B = [100 128 124 128 127 124 122 120 128 124 126 123 129 125]
B[0] -> 100
B[11] -> 123
B[12] -> 129
B[3] -> 128

a =
[[157 112 103 123 103  99 100 138 145 123 153]
 [124 135 132 134 145 141 142 130 129 119 125]
 [112 123 136 135 133 131 135 122 125 135 113]
 [115 138 135 143 128 146 146 136 123 122 118]
 [123 139 130 122 133 136 122 132 124 137 119]
 [126 133 134 120 134 133 132 111 110 130 121]]
a[0,-11]: 157
a[:, 2]: [103, 132, 136, 135, 130, 134]
a[1,6]: 142
a[5]: [126, 133, 134, 120, 134, 133, 132, 111, 110, 130, 121]
a[-2,4]: 133
a[4]: [123, 139, 130, 122, 133, 136, 122, 132, 124, 137, 119]
a[-5,2]: 132
a[-6]: [157, 112, 103, 123, 103, 99, 100, 138, 145, 123, 153]
a[-1,1]: 133
a[:, -3]: [145, 129, 125, 123, 124, 110]
a[-3,-1]: 118
a[3,-5]: 146
a[4,0]: 123
a[1]: [124, 135, 132, 134, 145, 141, 142, 130, 129, 119, 125]
a[4,10]: 119
a[:, 1]: [112, 135, 123, 138, 139, 133]
a[-1,5]: 133
a[0,9]: 123
a[-2,-6]: 136
a[4,1]: 139
a[-6,-10]: 112

W =
[[131 155 124 134]
 [152 105 139 132]
 [128 153 133 122]]
W[0,0]: 131
W[0]: [131, 155, 124, 134]
W[:, 0]: [131, 152, 128]
W[0,1]: 155
W[2]: [128, 153, 133, 122]
W[:, 3]: [134, 132, 122]

grid =
[[131 136 129 141 123 125 124 119 125 109 102 119 129 138]
 [117 120 138 141 115 151 129 141 107 116 120 143 134 125]
 [120 140 121 139 122 117 130 130 140 129 120 111 119 125]]
grid[0,0] -> 131
grid[0,6] -> 124
grid[2,3] -> 139
grid[:, 6] -> [124, 129, 130]
grid[2,1] -> 140
grid[1,4] -> 115
grid[1] -> [117, 120, 138, 141, 115, 151, 129, 141, 107, 116, 120, 143, 134, 125]
grid[0,8] -> 125
grid[2,9] -> 129
grid[1,11] -> 143
grid[0,5] -> 125
grid[0,11] -> 119
grid[0,10] -> 102
grid[1,10] -> 120

arr =
126,127,127,127,127,128,137,127,127,121,127
129,129,128,129,128,128,122,128,129,132,129
101,105,149,146,146,150,127,108,146,125,147
128,128,129,130,128,129,125,128,129,125,129
128,128,127,128,127,127,132,128,128,128,128
arr[0][0]: 126
arr[-5][5]: 128
arr[2][7]: 108
arr[:, 7]: [127, 128, 108, 128, 128]
arr[-1][-4]: 128
arr[:, -7]: [127, 128, 146, 128, 127]
arr[2][-11]: 101
arr[-2][5]: 129
arr[-2][-1]: 129
arr[-3]: [101, 105, 149, 146, 146, 150, 127, 108, 146, 125, 147]
arr[-4][-6]: 128
arr[4]: [128, 128, 127, 128, 127, 127, 132, 128, 128, 128, 128]
arr[-5][-5]: 137
arr[-3][9]: 125
arr[-5]: [126, 127, 127, 127, 127, 128, 137, 127, 127, 121, 127]
arr[-4][9]: 132

A =
[[115 133 116 120]
 [134 118 147 122]
 [128 112 146 111]
 [129 120 144 125]
 [142 115 149 133]
 [121 130 107 128]
 [139 109 145 129]
 [115 141 115 119]
 [129 110 146 124]
 [126 133 109 121]
 [139 103 143 123]
 [140 109 150 131]
 [133 110 145 124]
 [138 113 144 121]
 [136 115 152 124]]
A[-15][0]: 115
A[-4][0]: 140
A[:, -3]: [133, 118, 112, 120, 115, 130, 109, 141, 110, 133, 103, 109, 110, 113, 115]
A[-6][0]: 126
A[-6]: [126, 133, 109, 121]
A[-5][-1]: 123
A[-14][0]: 134
A[-12][-2]: 144
A[0][-1]: 120
A[-9][-1]: 129
A[:, -4]: [115, 134, 128, 129, 142, 121, 139, 115, 129, 126, 139, 140, 133, 138, 136]
A[4]: [142, 115, 149, 133]
A[-7][-1]: 124
A[-3][-4]: 133
A[2]: [128, 112, 146, 111]
A[7][2]: 115
A[2][-4]: 128
A[:, -1]: [120, 122, 111, 125, 133, 128, 129, 119, 124, 121, 123, 131, 124, 121, 124]
A[-11][2]: 149
A[9][3]: 121
A[-10][1]: 130
A[-15][-2]: 116
A[-11][-4]: 142

m =
[[136 136 133 122 127 121 127 131 128 135 128]
 [136 142 133 118 127 116 122 131 128 135 127]
 [136 149 145 117 127 116 125 130 128 135 128]]
m[0, 0]	136
m[2, 0]	136
m[1, 0]	136
m[:, 2]	[133, 133, 145]
m[:, 3]	[122, 118, 117]
m[2, 9]	135
m[2, 6]	125
m[:, 7]	[131, 131, 130]
m[1, 2]	133
m[1]	[136, 142, 133, 118, 127, 116, 122, 131, 128, 135, 127]

X =
[[103 155 112 119]
 [121 143 118 113]]
X[0][0] => 103
X[1][2] => 118
X[:, 0] => [103, 121]
X[1][3] => 113

x = [141 132 130 121 130 131 106 106 131 127 129]
x[-11] => 141
x[9] => 127
x[-9] => 130

M = [133 152 126 140 129 145]
M[0] -> 133
M[4] -> 129
M[1] -> 152

data =
114  136  142  142  129  144  133  137
113  134  129  133  156  140  139  128
120  135  126  109  128  120  120  144
Rows and columns are counted from 0.
row 0 col 0 -> 114
row 2 col 0 -> 120
row 1 col 0 -> 113
row 2 col 2 -> 126
row 0 col 3 -> 142
row 1 col 1 -> 134
row 1 col 4 -> 156
